Below are the code and all the weights of a small trained network. Each question names an input and a class and asks about switching units off, where a switched-off unit gives its printed mean instead of its output.

import numpy as np


def w(rows, s, z=0):
    codes = np.array(rows[::2]) - 128.0
    scale = np.full(codes.shape[1], s)
    scale[-1] = z or s
    return codes * scale


def norm(h):
    return h / np.sqrt((h * h).mean(-1, keepdims=True) + 1e-5)


def f(y):
    return np.maximum(y, 0)


def log_softmax(a):
    a = a - a.max(-1, keepdims=True)
    return a - np.log(np.exp(a).sum(-1, keepdims=True))


def net(x, mask):
    res = np.array(x, float).reshape(1, 8) / 4 @ E
    u = 0
    for l in range(3):
        y = f(norm(res) @ A[l][:, :-1].T + A[l][:, -1])
        res = res + np.where(mask[u : u + 5], y, B[l][:, -1]) @ B[l][:, :-1]
        u += 5
    return log_softmax(norm(res)[-1] @ U[:, :-1].T + U[:, -1])


A, B = {}, {}
E = w([
[141,95,157],'x0',
[178,152,48],'x1',
[64,123,110],'x2',
[89,134,178],'x3',
[125,65,67],'x4',
[168,86,27],'x5',
[3,139,6],'x6',
[51,27,214],'x7',
],0.0049)
A[0] = w([
[124,141,112,2],'0.n1',
[213,115,150,163],'0.n2',
[156,9,95,96],'0.n3',
[49,139,208,170],'0.n4',
[70,234,83,190],'0.n5',
],0.013,0.00091)
B[0] = w([
[108,118,135,143],'0.n1',
[137,166,227,210],'0.n2',
[108,210,71,226],'0.n3',
[127,3,130,252],'0.n4',
[47,228,82,254],'0.n5',
],0.017,0.0055)
A[1] = w([
[250,133,125,1],'1.n1',
[128,126,124,71],'1.n2',
[115,138,124,104],'1.n3',
[94,187,97,203],'1.n4',
[149,110,58,111],'1.n5',
],0.014,0.0017)
B[1] = w([
[76,64,253,147],'1.n1',
[133,123,124,128],'1.n2',
[140,124,125,149],'1.n3',
[182,93,68,254],'1.n4',
[215,104,134,160],'1.n5',
],0.013,0.0075)
A[2] = w([
[159,129,57,176],'2.n1',
[131,67,5,201],'2.n2',
[57,150,149,171],'2.n3',
[159,65,162,247],'2.n4',
[195,122,185,40],'2.n5',
],0.014,0.0013)
B[2] = w([
[183,170,156,204],'2.n1',
[250,161,90,255],'2.n2',
[163,128,81,154],'2.n3',
[207,165,90,186],'2.n4',
[130,252,152,168],'2.n5',
],0.013,0.0093)
U = w([
[133,112,110,77],'0',
[116,193,198,115],'1',
[153,218,41,162],'2',
[175,145,110,137],'3',
[7,141,151,11],'4',
[183,177,199,169],'5',
[47,133,152,13],'6',
[112,18,165,141],'7',
],0.017,0.012)

Each question gives the input, the list of numbers given to net, and the class t.
The units are the neurons (one row each of A and B). Each row of codes is followed by its name. A weight is (code - 128) times the scale printed after its matrix; where a second scale follows, it is the last column's (A, B and U).
mask holds one flag per neuron, layer by layer. A switched-off neuron (its flag False) gives its mean, the last column of its row in B, instead of its output. The means were averaged over made-up inputs and are rounded, as every weight is.
A unit's drop is (log p(t) with every unit on - log p(t) with that unit switched off) / (log p(t) with every unit on - log p(t) with every unit switched off).
The circuit of an input: a set's keep is (log p(t) with only the set's units on - log p(t) with every unit switched off) / (log p(t) with every unit on - log p(t) with every unit switched off). Starting from the 12 units with the biggest drops (on a tie, the unit counted first), units are removed one at a time, each time the one whose removal leaves the highest keep (on an exact tie, the one counted first), for as long as the keep stays at least 0.8.
units of the circuit, in order: the units of the circuit, biggest drop first
top k neurons: the k neurons with the biggest drops, biggest first
k most important neurons of layer l: the k neurons of layer l with the biggest drops, biggest first
drop of u: that unit's drop, to one decimal
input [0,-7,6,5,-2,-8,-7,-2], class 7: units of the circuit, in order	[0.n4, 2.n2]
input [5,8,-5,8,1,2,-3,8], class 1: top neuron	[0.n2]
input [5,3,-3,-4,-1,-6,0,-4], class 1: top 3 neurons	[0.n2, 2.n2, 0.n3]
input [6,3,3,-2,2,-7,-4,-2], class 1: units of the circuit, in order	[2.n2, 0.n2]
input [-5,-6,-1,-6,8,8,-6,-4], class 5: units of the circuit, in order	[1.n1, 0.n2]
input [2,3,2,-2,-3,0,-4,-4], class 5: units of the circuit, in order	[0.n5, 1.n1]
input [-7,-8,-7,-2,7,-2,-1,4], class 7: top 2 neurons	[0.n4, 0.n5]
input [0,5,3,3,0,8,-8,-3], class 5: top 2 neurons	[0.n5, 1.n1]
input [1,-2,-7,6,7,0,-3,-7], class 1: 2 most important neurons of layer 0	[0.n4, 0.n2]
input [8,2,3,-3,-5,-1,-8,1], class 1: 2 most important neurons of layer 2	[2.n2, 2.n5]
input [-2,-5,3,6,0,-5,-3,-5], class 7: 2 most important neurons of layer 0	[0.n4, 0.n3]
input [-2,-4,6,-6,-4,-6,4,7], class 7: drop of 0.n3	0.0
input [-2,-5,8,-1,2,-7,-6,0], class 7: drop of 0.n4	0.8
input [-3,-1,8,8,6,-8,7,6], class 7: drop of 0.n4	0.2
input [-3,-3,3,3,-4,-8,4,4], class 7: drop of 0.n4	0.3
input [6,-3,0,2,-1,0,1,2], class 7: most important neuron of layer 0	[0.n4]
